[128 = 0]
[144 118 130  60 134 118 140 129 142 124 104 107 129 102 154 132 136 124
 141 116 116 121 114 114 154 108 113 112 114 144 153 121 132 101 133 102
 141  65 130 126  92 142  85 106 124 118 104 125 163 124  79 132 101 149
 111 136 127 120 126 116 156 189 140 123 121  94 120 127 123 129 130 116
 122 113 177 157 125 154  90 112 121 142 142  87 127  93 137 125 129 133
 142 132 132 117 133 126  92]  18
[131 113 132  92 126 123 174 154 129 138  65 130 125 108  90 133 156 130
 169 106 114 153 139 109 127  98 103 171 125 113 155 121 196  84 138 137
 127 112 125 117 114 147  83 190 159 135  98 134 101 121 126 199 100 154
 130 115 128 116 130 118 131  99 102 105 125 159 137 119 110 132  82 146
 126 164 109 121 142 145  99 114 145 107 162 111 144 184 121 130 119 112
 142 125 146 112 105 126 120]  25
[130 174 129 162 112 138 115 218 138 144 124 138 123 199 182 135 168 135
 124  85 111 115 114 161 147  71 100 116 136 125  94 126  87 230 138 151
 145 188 131 121  81 173 167 138 121 107  96 189 255 152 119 121 140 134
 113 145 136 184 109  94 131 156 170 164 135  42 136 149 112 131 144 111
 149 121 148 147 124 221 150 116 123 138 123  27 132  88 107 122 157 154
 154 200 157 120 133 124 130]  26
[134 131 133 211 120 161 122 151 133 152  54 137 134 117 164 123 122 118
 140 108 123 112 130 140 127  98 116 121 151 173 154 130 157 136 126 149
  82 111 124 115 192 141 123 112 142 106 133 126 149 129 127 133 142 127
 135 106 139 159 126 122 135  79 147  89 123 150 129 104 125 114 137 127
 150 119 130 149 125 170  95 120 138 130 121  71 132 134 141 125 136 138
  66 153 144  94 133 126 142]  13
[147 113 127 122 138 118 139 119 148 124 106 104 123  98 206 135 122 120
 148 100 114 120 118  74 177 107 127 113 111 142 153 116 146 122 139  87
 134  75 128 121  85 139  87  99 128 118 109 119 162 120  76 161 102 172
  88 138 126 116 127 115 170 223 134 122 117  94 116 122 124 130 127 118
 122 119 174 164 123 123  93 109 120 141 151 104  69  89 153 127 124 132
 138  90 141 123 130 126 114]  16
[145 115 135  62 129 116 154  98 144 114 116 109 126  99 150 130 122 116
 134 127 116 114 114 122 136 126 120 117 114 151 162 106 121 110 138  88
 136  93 133 121 100 144  98 107 120 118 112 112 169 123  89 125  97 139
 112 100 124 135 130 116 152 171 136 123 123 122 116 122 128 121 141 117
 119 114 180 140 124 140  99 122 119 143 140  91 125 101 140 121 133 134
 136 108 124 122 135 127  89]  10
[151 123 124  83  94 136 153  90 165 135 113 118 152  99 102 132 158 117
 137 102 129 129 146 137 198 112 130 102 117 115 148 121 167 168 189 119
 103 132 130 147 107 183  72 102 119 121 106 135 121 129 163 110 116 117
 104 119 128 111 124  90 146 142 121 109 121 135 125 172 160 163 129 130
 134 174 104 174 121 194 104 108 117 134 154  77 134 121 147 122 121 133
 118 156 163 107 157 126 116]  13
[147 124 118  40  56 138 136  44 170 158 255 110 132 125  80 134 185 106
 124 112 177 128 145 247 194 162 159 103 106 110 124 130 218 233 232 114
 130  94 124 157 115 220  86  92 130 139 143 169 144 117 120 100  97 180
 118  99 104 120 134 114 165 238 141 100 113 189 122 118 215 127 116 134
 115 136 127 110  96 254 146 109 177 136 122 255 165 125 135 125 129 130
 136 126 107 107 150 140  89]  1
[133 129 122  90 116 128 112 156 132 124  86 125 129 159 132 123 119 129
 116 108 123 109 122 121 153 115 122 131 130 138 144 138  91 126 127 123
 147 152 129 126 101 154 153 117 119 122 138 121 151 130  89 104 149 119
 135 115 134 117 121 134 127 145 161 134 147 128 138 132 105 132 138 122
 120 130 143 120 124 171 122 117 144 135 127  71 131 107 116 125 141 133
 158 184 127 119 146 132 119]  8
[130 109 144 100  94 112 152 149 145 110 132 154 131  96 161 121 131 120
 164 179 111 122 117 211 103 125 102 114 125 157 172 109 118 165 184 101
 133 186 124 113 106 164 128 160 120 128 121  87 146 134 199 179  98 171
  90   9 130 133 114 112 151  78 142 134 150 132 124 136 115 127 131 119
 125 125 131 141 126 157 198 181 135 130 145  54 202 120 116 122 125 134
 123 133 149 111 143 130  77]  0
[136 125 132 197 142 131 135 162 153 135   1 137 129 113 135 141 159 151
 135 109 117 120 123 145 137 116  99 151 142 125 144 120  92 101 123 166
 143 126 127 122  87 146 111 123 121 140 107 101 132 123 113 129 129 179
  90 165 133 109 122 130 134 116 139 172 152 137 133 137  81 121 128 130
 127 123 109 183 134 142 108 106 122 137 151  57 104  99 115 127 122 140
 142 168 152 109 117 128  67]  23
[137 127 126 129 125 131 109 160 176 148   1 132 116 141 101 153 186 144
 138 102 134 111 123 233 179 154  99 131 143 133 145 132 105  91 134 182
 169 107 124 127 108 148 123 105 132 158 132 107 166 119  98 114 106 255
 101 135 122 110 129 156 140 241 154 193 179 177 134  92  83 114 122 142
 122 113 129 125 126 189 137 101 198 139 141 131 150 103 106 130 126 140
 147 166 116 109  99 140  62]  20
[136 114 148  71 117 117 169 114 152 115 128 121 123  93 137 131 143 123
 141 157 108 117 113 165 113 128 100 117 123 166 181  94 102 123 139 102
 145 116 133 115 119 174  87 130 120 123  99  83 159 130 122 123  93 142
 111  39 128 144 124 108 149 155 145 137 150 127 122 137 117 120 160 112
 125 117 167 137 126 174 112 142 135 138 146  50 193 114 122 110 138 134
 145 136 139 117 140 128  72]  2
[130 117 127 167 130 125 148 154 134 142  95 125 123  99 134 131 160 126
 136 114 114 138 132 135 109  93 103 139 123 114 147 121 236 115 135 152
 129 116 125 117 129 145  69 166 149 139  94 137 147 127 131 143 104 152
 125 128 127 121 124 115 131 153 102 125 127 125 135 137 128 119 127 124
 125 137  96 115 132 148 102 116 131 123 145 110 158 142 118 128 120 124
 134 156 162 112 110 126 136]  22
[140 128 130  67 134 116 140 155 138 128  82 107 134 111 141 134 149 134
 143 139 115 121 113 143 143 100 101 113 120 141 156 129 125  84 119 120
 152  69 131 141  96 143  89 112 121 118  92 136 164 131  77 122 103 147
 119 179 128 114 123 116 148 166 152 128 126  79 127 133 119 134 126 115
 125 114 165 159 126 174  82 114 127 140 144  93 147  93 123 123 129 134
 155 166 132 109 139 125  85]  24
[134 131 136 230 113 167 129 168 136 158  58 135 133 113 177 123 134 120
 148  96 120 118 134 144 137  89 106 118 151 177 155 128 159 133 126 156
  78 113 123 114 185 154 113 116 143 107 127 120 146 130 125 149 145 136
 126 104 144 156 122 125 136  85 150  93 127 143 131 120 120 114 137 123
 155 126 117 156 126 183  91 117 147 127 125  52 140 141 136 123 134 140
  78 167 153  86 131 126 137]  14
[140 135 129  40 140 113 138 124 131 120 108 107 135 113 132 129 135 125
 127 159 123 116 113 130 139 119 113 118 117 135 136 126 126  83 108 110
 155  51 135 144 104 132  96 107 119 112 104 141 167 130  78 109 109 123
 130 161 125 124 130 119 141 161 150 117 114  95 122 118 135 127 131 117
 119 111 182 146 125 152  90 114 119 142 133 112 140  90 131 124 134 133
 156 136 109 116 143 126  89]  23
[134 115 134 127 108 108 149 136 133 127 202 109 117 105  91 130 165 125
 117 129 119 173 150  73 161 119 119 136 112 112  91 113 122  85 135 126
 170 121 125 128  78 147 144 135 122 129 111  93 121 119  94 163 133 146
 115  39 130 108 124 123 132 148 120 148 149 111 131 247 117 119 132 118
 133 156  49 142 133  47 141 124 119 116 136 112 101 119 117 127 120 122
 255 118 136 183 125 128 117]  30
